Below is a small trained network, with its code and all its weights. Each question gives an input and a class and asks what happens when units are switched off, that is, made to give their printed mean instead of their output.

import numpy as np


def w(rows, s, z=0):
    codes = np.array(rows[::2]) - 128.0
    scale = np.full(codes.shape[1], s)
    scale[-1] = z or s
    return codes * scale


def norm(h):
    return h / np.sqrt((h * h).mean(-1, keepdims=True) + 1e-5)


def f(y):
    return np.maximum(y, 0)


def log_softmax(a):
    a = a - a.max(-1, keepdims=True)
    return a - np.log(np.exp(a).sum(-1, keepdims=True))


def net(x, mask):
    res = np.array(x, float).reshape(1, 5) / 4 @ E
    u = 0
    for l in range(3):
        y = f(norm(res) @ A[l][:, :-1].T + A[l][:, -1])
        res = res + np.where(mask[u : u + 5], y, B[l][:, -1]) @ B[l][:, :-1]
        u += 5
    return log_softmax(norm(res)[-1] @ U[:, :-1].T + U[:, -1])


A, B = {}, {}
E = w([
[167,35,36,217],'x0',
[169,112,128,178],'x1',
[153,2,178,152],'x2',
[73,145,189,157],'x3',
[202,175,169,136],'x4',
],0.0063)
A[0] = w([
[93,145,1,171,112],'0.n1',
[91,148,22,62,194],'0.n2',
[74,247,30,131,251],'0.n3',
[73,20,77,61,186],'0.n4',
[196,83,138,75,187],'0.n5',
],0.007,0.0024)
B[0] = w([
[120,71,109,111,197],'0.n1',
[178,1,154,97,207],'0.n2',
[224,99,148,89,253],'0.n3',
[70,114,177,34,206],'0.n4',
[47,240,112,104,176],'0.n5',
],0.0073,0.0059)
A[1] = w([
[165,68,8,106,228],'1.n1',
[141,50,104,145,236],'1.n2',
[72,150,134,124,1],'1.n3',
[127,83,101,110,246],'1.n4',
[125,89,145,113,217],'1.n5',
],0.012,0.0008)
B[1] = w([
[134,165,165,114,255],'1.n1',
[135,159,239,103,229],'1.n2',
[119,108,39,11,147],'1.n3',
[60,95,164,1,203],'1.n4',
[115,190,129,184,195],'1.n5',
],0.0068)
A[2] = w([
[96,136,237,176,253],'2.n1',
[104,168,155,154,115],'2.n2',
[214,167,132,103,165],'2.n3',
[75,146,216,248,151],'2.n4',
[129,200,144,76,187],'2.n5',
],0.013,0.0028)
B[2] = w([
[125,168,18,134,254],'2.n1',
[150,57,108,145,151],'2.n2',
[109,179,254,213,227],'2.n3',
[222,115,65,174,186],'2.n4',
[42,114,106,221,253],'2.n5',
],0.0094,0.0087)
U = w([
[189,88,52,76,3],'0',
[223,90,31,210,104],'1',
[131,25,154,5,158],'2',
[63,104,84,167,123],'3',
[125,166,188,240,191],'4',
],0.011,0.0049)

Each question gives the input, the list of numbers given to net, and the class t.
The units are the neurons (one row each of A and B). Each row of codes is followed by its name. A weight is (code - 128) times the scale printed after its matrix; where a second scale follows, it is the last column's (A, B and U).
mask holds one flag per neuron, layer by layer. A switched-off neuron (its flag False) gives its mean, the last column of its row in B, instead of its output. The means were averaged over made-up inputs and are rounded, as every weight is.
A unit's drop is (log p(t) with every unit on - log p(t) with that unit switched off) / (log p(t) with every unit on - log p(t) with every unit switched off).
The circuit of an input: a set's keep is (log p(t) with only the set's units on - log p(t) with every unit switched off) / (log p(t) with every unit on - log p(t) with every unit switched off). Starting from the 12 units with the biggest drops (on a tie, the unit counted first), units are removed one at a time, each time the one whose removal leaves the highest keep (on an exact tie, the one counted first), for as long as the keep stays at least 0.8.
circuit, biggest first: the units of the circuit, biggest drop first
k most important neurons: the k neurons with the biggest drops, biggest first
top k neurons in layer l: the k neurons of layer l with the biggest drops, biggest first
drop of u: that unit's drop, to one decimal
input [5,-3,-6,-7,4], class 4: 3 most important neurons	2.n3, 1.n1, 0.n4
input [7,2,-7,-2,1], class 4: circuit, biggest first	2.n3
input [-2,-5,1,7,1], class 3: 2 most important neurons	1.n3, 2.n3
input [-1,3,8,-1,-8], class 2: 2 most important neurons	0.n4, 2.n5
input [7,7,-4,-6,-1], class 4: circuit, biggest first	1.n1, 2.n3
input [4,-4,-8,4,-3], class 2: top 2 neurons in layer 0	0.n2, 0.n1
input [2,0,7,-4,3], class 3: top 2 neurons in layer 0	0.n5, 0.n3
input [2,8,3,-5,-7], class 2: 4 most important neurons	1.n4, 2.n3, 2.n5, 0.n4
input [-5,-4,2,1,6], class 3: 2 most important neurons	0.n3, 2.n5
input [-2,-4,0,7,-2], class 3: 2 most important neurons	1.n3, 2.n3
input [1,0,4,-7,2], class 4: top 2 neurons in layer 0	0.n1, 0.n2
input [-7,-2,6,7,-2], class 3: 4 most important neurons	1.n3, 2.n3, 0.n3, 0.n2
input [-6,8,6,2,8], class 1: top 2 neurons in layer 2	2.n4, 2.n1
input [8,-6,8,1,-7], class 2: most important neuron	2.n5
input [-3,6,1,3,-6], class 3: 2 most important neurons	1.n3, 2.n3
input [-8,-6,3,2,4], class 3: drop of 0.n4	-0.1
input [2,0,1,-7,2], class 4: drop of 1.n1	0.3
input [0,-3,-7,-3,-5], class 2: drop of 0.n2	0.3
